Here is a tiny trained network, its code and every weight. The questions are about switching its units off for an input and a target symbol, where a switched-off unit gives its printed mean instead of its output.

import numpy as np


def w(rows, s, z=0):
    codes = np.array(rows[::2]) - 128.0
    scale = np.full(codes.shape[1], s)
    scale[-1] = z or s
    return codes * scale


def norm(h):
    return h / np.sqrt((h * h).mean(-1, keepdims=True) + 1e-5)


def f(y):
    return y / 2 * (1 + np.tanh(0.7978845608 * (y + 0.044715 * y**3)))


def softmax(a):
    e = np.exp(a - a.max(-1, keepdims=True))
    return e / e.sum(-1, keepdims=True)


def log_softmax(a):
    a = a - a.max(-1, keepdims=True)
    return a - np.log(np.exp(a).sum(-1, keepdims=True))


def net(x, mask):
    ids = ['ΞΦγηθλμπστψ'.index(c) for c in x.split()]
    T = len(ids)
    res = E[ids] + P[:T]
    r = norm(res)
    for j in range(3):
        rows = slice(2 * j, 2 * j + 2)
        q, k, v = (r @ M[0][rows].T for M in (Q, K, V))
        z = softmax(np.where(np.tri(T) > 0, q @ k.T / 2**0.5, -1e9)) @ v
        o = O[0][rows]
        res = res + np.where(mask[j], z, o[:, -1]) @ o[:, :-1]
    y = f(norm(res) @ A[0][:, :-1].T + A[0][:, -1])
    res = res + np.where(mask[3:7], y, B[0][:, -1]) @ B[0][:, :-1]
    return log_softmax(norm(res)[-1] @ U[:, :-1].T + U[:, -1])


Q, K, V, O, A, B = {}, {}, {}, {}, {}, {}
E = w([
[166,162,105,157,129],'Ξ',
[154,105,113,175,124],'Φ',
[123,159,120,162,101],'γ',
[199,188,75,125,185],'η',
[254,143,97,206,148],'θ',
[121,144,132,195,117],'λ',
[102,136,78,167,110],'μ',
[124,181,127,121,136],'π',
[151,172,142,124,121],'σ',
[149,145,104,104,106],'τ',
[157,150,176,122,155],'ψ',
],0.025)
P = w([
[254,182,37,230,141],'0',
[196,166,68,194,133],'1',
[181,155,87,175,128],'2',
[165,143,95,167,121],'3',
[156,134,112,161,114],'4',
[143,130,115,158,102],'5',
[134,122,124,156,102],'6',
[125,117,131,152,91],'7',
[111,116,136,148,79],'8',
[107,111,146,150,73],'9',
[107,110,147,160,77],'10',
],0.0094)
Q[0] = w([
[55,106,132,76,169],'H1',
[136,216,105,190,81],'H1',
[172,140,119,146,95],'H2',
[159,222,105,249,87],'H2',
[144,49,159,44,114],'H3',
[109,134,145,103,186],'H3',
],0.013)
K[0] = w([
[143,156,101,119,225],'H1',
[112,176,189,49,17],'H1',
[12,61,211,139,146],'H2',
[67,63,168,50,91],'H2',
[210,84,104,201,142],'H3',
[158,144,173,140,217],'H3',
],0.011)
V[0] = w([
[100,11,46,148,72],'H1',
[50,132,55,191,173],'H1',
[130,146,1,74,125],'H2',
[5,82,69,164,115],'H2',
[193,104,109,196,55],'H3',
[98,155,182,120,105],'H3',
],0.0094)
O[0] = w([
[61,130,97,41,190,54],'H1',
[119,195,140,150,148,119],'H1',
[165,120,27,74,60,141],'H2',
[126,103,60,254,100,89],'H2',
[21,27,178,88,110,254],'H3',
[189,193,87,102,20,105],'H3',
],0.0081,0.0085)
A[0] = w([
[19,112,115,173,146,2],'N1',
[154,19,94,146,48,232],'N2',
[65,127,122,155,63,179],'N3',
[253,120,207,110,22,136],'N4',
],0.0058,0.0047)
B[0] = w([
[181,58,94,207,169,129],'N1',
[35,108,151,21,159,254],'N2',
[115,254,193,81,129,192],'N3',
[65,58,95,168,60,215],'N4',
],0.0094,0.0062)
U = w([
[138,86,74,134,158,75],'Ξ',
[94,40,125,133,227,72],'Φ',
[91,246,139,94,149,99],'γ',
[178,169,91,107,194,254],'η',
[185,56,114,165,188,166],'θ',
[99,155,145,209,208,167],'λ',
[58,138,14,168,161,119],'μ',
[178,217,91,149,77,120],'π',
[155,65,136,127,50,91],'σ',
[127,116,89,15,149,153],'τ',
[183,141,236,90,179,107],'ψ',
],0.012,0.0071)

Each question gives the input, a string of symbols that net reads in full, and the target symbol t.
The units are the heads (2 rows each of Q, K, V and O) and the neurons (one row each of A and B). Each row of codes is followed by its name. A weight is (code - 128) times the scale printed after its matrix; where a second scale follows, it is the last column's (O, A, B and U).
mask holds one flag per unit, heads first, then neurons. A switched-off unit (its flag False) gives its mean, the last column of its rows in O or B, instead of its output. The means were averaged over made-up inputs and are rounded, as every weight is.
A unit's drop is (log p(t) with every unit on - log p(t) with that unit switched off) / (log p(t) with every unit on - log p(t) with every unit switched off).
The circuit of an input: a set's keep is (log p(t) with only the set's units on - log p(t) with every unit switched off) / (log p(t) with every unit on - log p(t) with every unit switched off). Starting from all 7 units, units are removed one at a time, each time the one whose removal leaves the highest keep (on an exact tie, the one counted first), for as long as the keep stays at least 0.8.
units of the circuit, in order: the units of the circuit, biggest drop first
most important unit: the unit with the biggest drop
k most important neurons: the k neurons with the biggest drops, biggest first
heads that matter: for each layer, one digit per head in row order, 1 if its drop is at least 0.15 and else 0, layers parted by /
drop of u: that unit's drop, to one decimal
input Ξ γ η π τ λ μ τ τ λ, target τ: most important unit : H2
input τ σ π λ θ η σ γ τ γ, target τ: heads that matter : 110
input Φ γ η θ ψ Ξ ψ Ξ, target ψ: heads that matter : 010
input τ η γ Ξ σ τ γ, target τ: units of the circuit, in order : H2, N2
input ψ θ λ γ θ γ λ Φ σ, target σ: heads that matter : 100
input σ σ θ Φ γ λ μ θ Ξ τ θ, target τ: units of the circuit, in order : H1, N2
input θ Φ Φ, target Φ: units of the circuit, in order : H3, H1
input θ τ τ θ ψ θ, target ψ: heads that matter : 010
input η η Φ γ π, target π: units of the circuit, in order : H3, N2
input π σ λ Ξ π λ η Φ, target λ: heads that matter : 110
input γ γ μ Ξ Φ η η μ θ, target μ: units of the circuit, in order : H2, H1
input θ μ λ σ η μ λ σ τ Ξ Φ, target τ: heads that matter : 100
input τ ψ Φ τ μ η π μ γ γ Ξ, target γ: heads that matter : 101
input λ μ π μ η Ξ, target μ: heads that matter : 010
input σ η μ λ Ξ μ ψ ψ Φ, target ψ: heads that matter : 010
input Ξ λ λ π ψ σ λ γ π λ γ, target π: heads that matter : 001
input η η γ π η Ξ, target π: heads that matter : 101
input π θ Ξ μ λ γ μ π τ λ, target τ: units of the circuit, in order : H1, H2, N2
input λ σ γ, target γ: units of the circuit, in order : N3
input η γ Φ λ η μ π Ξ τ Φ Ξ, target τ: most important unit : H1
input λ Φ γ, target γ: heads that matter : 100
input ψ σ θ π σ π, target σ: 2 most important neurons : N4, N3
input τ τ γ Ξ γ π λ μ σ π, target σ: drop of H3 : 0.1
input μ Φ λ γ π ψ η λ η λ Ξ, target λ: drop of H2 : 1.3
input σ γ μ Ξ τ Φ, target τ: drop of N2 : 0.4
